Below are the code and all the weights of a small trained network. Each question names an input and a class and asks about switching units off, where a switched-off unit gives its printed mean instead of its output.

import numpy as np


def w(rows, s, z=0):
    codes = np.array(rows[::2]) - 128.0
    scale = np.full(codes.shape[1], s)
    scale[-1] = z or s
    return codes * scale


def f(y):
    return y / 2 * (1 + np.tanh(0.7978845608 * (y + 0.044715 * y**3)))


def log_softmax(a):
    a = a - a.max(-1, keepdims=True)
    return a - np.log(np.exp(a).sum(-1, keepdims=True))


def net(x, mask):
    res = np.array(x, float).reshape(1, 7) / 4 @ E
    y = f(res @ A[0][:, :-1].T + A[0][:, -1])
    res = res + np.where(mask, y, B[0][:, -1]) @ B[0][:, :-1]
    return log_softmax(res[-1] @ U[:, :-1].T + U[:, -1])


A, B = {}, {}
E = w([
[48,52,174,80],'x0',
[129,125,129,130],'x1',
[128,128,130,130],'x2',
[77,254,213,197],'x3',
[216,99,238,38],'x4',
[76,162,61,6],'x5',
[128,129,130,128],'x6',
],0.0053)
A[0] = w([
[157,52,161,195,253],'n0',
[83,192,192,140,94],'n1',
[107,139,117,80,59],'n2',
[56,184,224,157,117],'n3',
[207,64,166,227,117],'n4',
[182,51,75,124,106],'n5',
[183,146,186,73,77],'n6',
[53,52,175,122,136],'n7',
[109,198,93,55,70],'n8',
[107,234,174,116,171],'n9',
[146,151,193,103,50],'n10',
[243,205,80,137,190],'n11',
[54,120,81,190,58],'n12',
[55,111,37,192,102],'n13',
[198,151,181,17,148],'n14',
[144,216,82,2,107],'n15',
[182,137,194,79,100],'n16',
[166,42,80,123,58],'n17',
[25,55,202,127,165],'n18',
],0.0094,0.0068)
B[0] = w([
[61,154,139,46,254],'n0',
[198,51,130,154,160],'n1',
[106,96,138,220,117],'n2',
[158,45,135,112,191],'n3',
[38,110,155,200,192],'n4',
[213,39,130,125,167],'n5',
[168,184,172,184,146],'n6',
[132,142,51,177,170],'n7',
[82,76,182,217,137],'n8',
[147,69,106,61,203],'n9',
[196,134,153,208,126],'n10',
[123,141,2,160,202],'n11',
[196,197,192,186,144],'n12',
[194,227,227,68,174],'n13',
[143,189,142,85,202],'n14',
[18,104,159,170,170],'n15',
[178,210,161,172,158],'n16',
[231,20,186,196,150],'n17',
[112,175,10,179,197],'n18',
],0.017,0.0073)
U = w([
[190,220,239,176,77],'0',
[193,6,167,136,97],'1',
[95,131,130,109,254],'2',
[121,153,56,177,52],'3',
[2,83,241,186,42],'4',
[108,132,131,83,179],'5',
[96,127,140,69,173],'6',
],0.0093,0.0065)

Each question gives the input, the list of numbers given to net, and the class t.
The units are the neurons (one row each of A and B). Each row of codes is followed by its name. A weight is (code - 128) times the scale printed after its matrix; where a second scale follows, it is the last column's (A, B and U).
mask holds one flag per neuron, in row order. A switched-off neuron (its flag False) gives its mean, the last column of its row in B, instead of its output. The means were averaged over made-up inputs and are rounded, as every weight is.
A unit's drop is (log p(t) with every unit on - log p(t) with that unit switched off) / (log p(t) with every unit on - log p(t) with every unit switched off).
The circuit of an input: a set's keep is (log p(t) with only the set's units on - log p(t) with every unit switched off) / (log p(t) with every unit on - log p(t) with every unit switched off). Starting from the 12 units with the biggest drops (on a tie, the unit counted first), units are removed one at a time, each time the one whose removal leaves the highest keep (on an exact tie, the one counted first), for as long as the keep stays at least 0.8.
units of the circuit, in order: the units of the circuit, biggest drop first
most important unit: the unit with the biggest drop
top k neurons: the k neurons with the biggest drops, biggest first
drop of u: that unit's drop, to one decimal
input [8,-3,3,2,-5,1,-4], class 3: units of the circuit, in order	n18
input [-4,-8,4,1,-2,-8,4], class 4: top 2 neurons	n4, n18
input [-1,-1,-6,-7,1,2,4], class 1: top 2 neurons	n17, n5
input [0,4,-2,5,-3,7,-1], class 4: top 2 neurons	n15, n8
input [-5,3,-5,-1,3,-6,-3], class 4: top 2 neurons	n4, n18
input [-5,5,3,8,-6,-1,-7], class 1: units of the circuit, in order	n3, n1
input [-8,-4,-8,2,0,4,6], class 3: top 2 neurons	n11, n0
input [-7,-6,7,-4,1,-8,-3], class 4: top 3 neurons	n4, n18, n0
input [7,1,1,-1,-4,3,-5], class 3: top 3 neurons	n18, n7, n0
input [-4,-4,-5,-7,-2,1,-7], class 1: top 3 neurons	n5, n17, n18
input [6,-6,-7,7,-7,8,-1], class 4: top 2 neurons	n8, n15
input [8,6,-3,1,6,2,2], class 3: top 3 neurons	n18, n7, n13
input [-4,8,-4,-8,-7,1,7], class 1: top 3 neurons	n5, n17, n14
input [3,-5,2,-2,5,5,-1], class 0: most important unit	n14
input [7,1,5,-6,-6,5,6], class 3: top 3 neurons	n18, n7, n0
input [6,6,-4,0,-8,5,-1], class 0: top 2 neurons	n13, n12
input [-7,0,1,2,5,-8,6], class 4: top 4 neurons	n4, n18, n0, n7
input [6,0,-5,2,3,-2,4], class 3: top 3 neurons	n18, n7, n13
input [-2,0,-1,8,1,8,-8], class 1: drop of n5	-0.1
input [-1,-8,-3,-5,-8,-2,0], class 0: units of the circuit, in order	n13
input [-3,6,-1,-6,3,-8,1], class 4: drop of n4	1.1
input [-7,3,0,1,-8,5,5], class 0: drop of n13	1.0
input [8,-7,7,7,1,-7,1], class 3: drop of n17	0.2
